Below are the code and all the weights of a small trained network. Each question names an input and a target symbol and asks about switching units off, where a switched-off unit gives its printed mean instead of its output.

import numpy as np


def w(rows, s, z=0):
    codes = np.array(rows[::2]) - 128.0
    scale = np.full(codes.shape[1], s)
    scale[-1] = z or s
    return codes * scale


def norm(h):
    return h / np.sqrt((h * h).mean(-1, keepdims=True) + 1e-5)


def softmax(a):
    e = np.exp(a - a.max(-1, keepdims=True))
    return e / e.sum(-1, keepdims=True)


def log_softmax(a):
    a = a - a.max(-1, keepdims=True)
    return a - np.log(np.exp(a).sum(-1, keepdims=True))


def net(x, mask):
    ids = ['ζημπτφψ'.index(c) for c in x.split()]
    T = len(ids)
    res = E[ids] + P[:T]
    u = 0
    for l in range(3):
        r = norm(res)
        for j in range(2):
            rows = slice(3 * j, 3 * j + 3)
            q, k, v = (r @ M[l][rows].T for M in (Q, K, V))
            z = softmax(np.where(np.tri(T) > 0, q @ k.T / 3**0.5, -1e9)) @ v
            o = O[l][rows]
            res = res + np.where(mask[u + j], z, o[:, -1]) @ o[:, :-1]
        u += 2
    return log_softmax(norm(res)[-1] @ U[:, :-1].T + U[:, -1])


Q, K, V, O = {}, {}, {}, {}
E = w([
[214,4,127],'ζ',
[35,177,109],'η',
[134,39,128],'μ',
[202,243,67],'π',
[19,61,153],'τ',
[49,89,156],'φ',
[216,33,145],'ψ',
],0.011)
P = w([
[10,120,2],'0',
[75,162,198],'1',
[74,140,196],'2',
[83,118,192],'3',
[101,102,192],'4',
[111,85,195],'5',
[122,76,195],'6',
[128,63,201],'7',
],0.0058)
Q[0] = w([
[76,120,191],'L0H1',
[155,94,148],'L0H1',
[85,144,136],'L0H1',
[72,76,185],'L0H2',
[79,154,86],'L0H2',
[6,108,96],'L0H2',
],0.018)
K[0] = w([
[55,25,96],'L0H1',
[153,39,183],'L0H1',
[89,100,123],'L0H1',
[4,64,134],'L0H2',
[137,170,242],'L0H2',
[108,117,205],'L0H2',
],0.013)
V[0] = w([
[147,127,120],'L0H1',
[182,115,203],'L0H1',
[133,10,181],'L0H1',
[198,216,72],'L0H2',
[69,137,112],'L0H2',
[64,36,133],'L0H2',
],0.011)
O[0] = w([
[42,47,169,121],'L0H1',
[68,43,53,130],'L0H1',
[125,184,118,254],'L0H1',
[234,129,95,17],'L0H2',
[42,253,74,185],'L0H2',
[100,123,101,240],'L0H2',
],0.006,0.0069)
Q[1] = w([
[148,19,175],'L1H1',
[3,94,194],'L1H1',
[95,9,35],'L1H1',
[195,101,149],'L1H2',
[124,64,5],'L1H2',
[74,151,28],'L1H2',
],0.008)
K[1] = w([
[126,251,92],'L1H1',
[163,125,109],'L1H1',
[117,115,14],'L1H1',
[130,111,107],'L1H2',
[77,208,65],'L1H2',
[115,190,158],'L1H2',
],0.015)
V[1] = w([
[94,135,116],'L1H1',
[148,169,200],'L1H1',
[160,246,85],'L1H1',
[121,184,60],'L1H2',
[171,112,132],'L1H2',
[145,188,124],'L1H2',
],0.014)
O[1] = w([
[164,82,159,209],'L1H1',
[106,16,19,44],'L1H1',
[181,155,171,120],'L1H1',
[106,254,172,206],'L1H2',
[100,68,141,3],'L1H2',
[37,132,179,119],'L1H2',
],0.0073,0.0047)
Q[2] = w([
[99,90,100],'L2H1',
[148,196,150],'L2H1',
[97,155,43],'L2H1',
[197,116,208],'L2H2',
[128,226,116],'L2H2',
[186,254,73],'L2H2',
],0.014)
K[2] = w([
[79,2,103],'L2H1',
[137,67,196],'L2H1',
[7,84,180],'L2H1',
[131,50,98],'L2H2',
[155,178,171],'L2H2',
[146,151,215],'L2H2',
],0.014)
V[2] = w([
[159,89,253],'L2H1',
[198,166,86],'L2H1',
[114,171,134],'L2H1',
[81,164,216],'L2H2',
[135,117,174],'L2H2',
[171,61,149],'L2H2',
],0.013)
O[2] = w([
[65,111,167,107],'L2H1',
[78,176,62,96],'L2H1',
[216,97,151,198],'L2H1',
[151,117,168,254],'L2H2',
[190,186,255,128],'L2H2',
[177,198,200,10],'L2H2',
],0.0084,0.0071)
U = w([
[107,118,10,36],'ζ',
[10,229,180,216],'η',
[98,56,184,158],'μ',
[238,200,135,255],'π',
[138,34,125,45],'τ',
[112,30,134,31],'φ',
[110,132,23,49],'ψ',
],0.013,0.004)

Each question gives the input, a string of symbols that net reads in full, and the target symbol t.
The units are the heads (3 rows each of Q, K, V and O). Each row of codes is followed by its name. A weight is (code - 128) times the scale printed after its matrix; where a second scale follows, it is the last column's (O and U).
mask holds one flag per head, layer by layer. A switched-off head (its flag False) gives its mean, the last column of its rows in O, instead of its output. The means were averaged over made-up inputs and are rounded, as every weight is.
A unit's drop is (log p(t) with every unit on - log p(t) with that unit switched off) / (log p(t) with every unit on - log p(t) with every unit switched off).
The circuit of an input: a set's keep is (log p(t) with only the set's units on - log p(t) with every unit switched off) / (log p(t) with every unit on - log p(t) with every unit switched off). Starting from all 6 units, units are removed one at a time, each time the one whose removal leaves the highest keep (on an exact tie, the one counted first), for as long as the keep stays at least 0.8.
units of the circuit, in order: the units of the circuit, biggest drop first
most important unit: the unit with the biggest drop
heads that matter: for each layer, one digit per head in row order, 1 if its drop is at least 0.15 and else 0, layers parted by /
drop when u is switched off: that unit's drop, to one decimal
input π ζ ζ, target π: units of the circuit, in order -> [L0H2]
input π η φ μ μ μ η ψ, target π: units of the circuit, in order -> [L0H2; L2H1]
input ζ π ζ μ μ ζ, target ζ: heads that matter -> 11 / 11 / 11
input η τ τ ψ, target η: heads that matter -> 01 / 11 / 00
input ζ η μ τ φ π ψ, target ζ: heads that matter -> 01 / 11 / 11
input η ψ φ ψ τ φ π ψ, target η: heads that matter -> 11 / 10 / 10
input π φ μ ζ π ζ, target π: units of the circuit, in order -> [L2H2; L0H2]
input η π ζ, target η: heads that matter -> 01 / 00 / 00
input η η ψ ζ π μ ζ, target η: heads that matter -> 11 / 10 / 10
input ζ ζ ζ τ μ ψ, target ζ: heads that matter -> 11 / 11 / 11
input ψ μ μ π μ ζ, target ψ: heads that matter -> 01 / 01 / 11
input ζ τ η η η π ζ μ, target η: heads that matter -> 00 / 01 / 00
input ψ π ζ ψ, target ψ: drop when L2H2 is switched off -> 0.2
input η η π ζ ψ μ, target η: most important unit -> L0H2
input ζ η ψ π μ ζ ζ, target ζ: drop when L1H2 is switched off -> 1.4
input ψ τ ψ, target ψ: drop when L1H2 is switched off -> 1.0
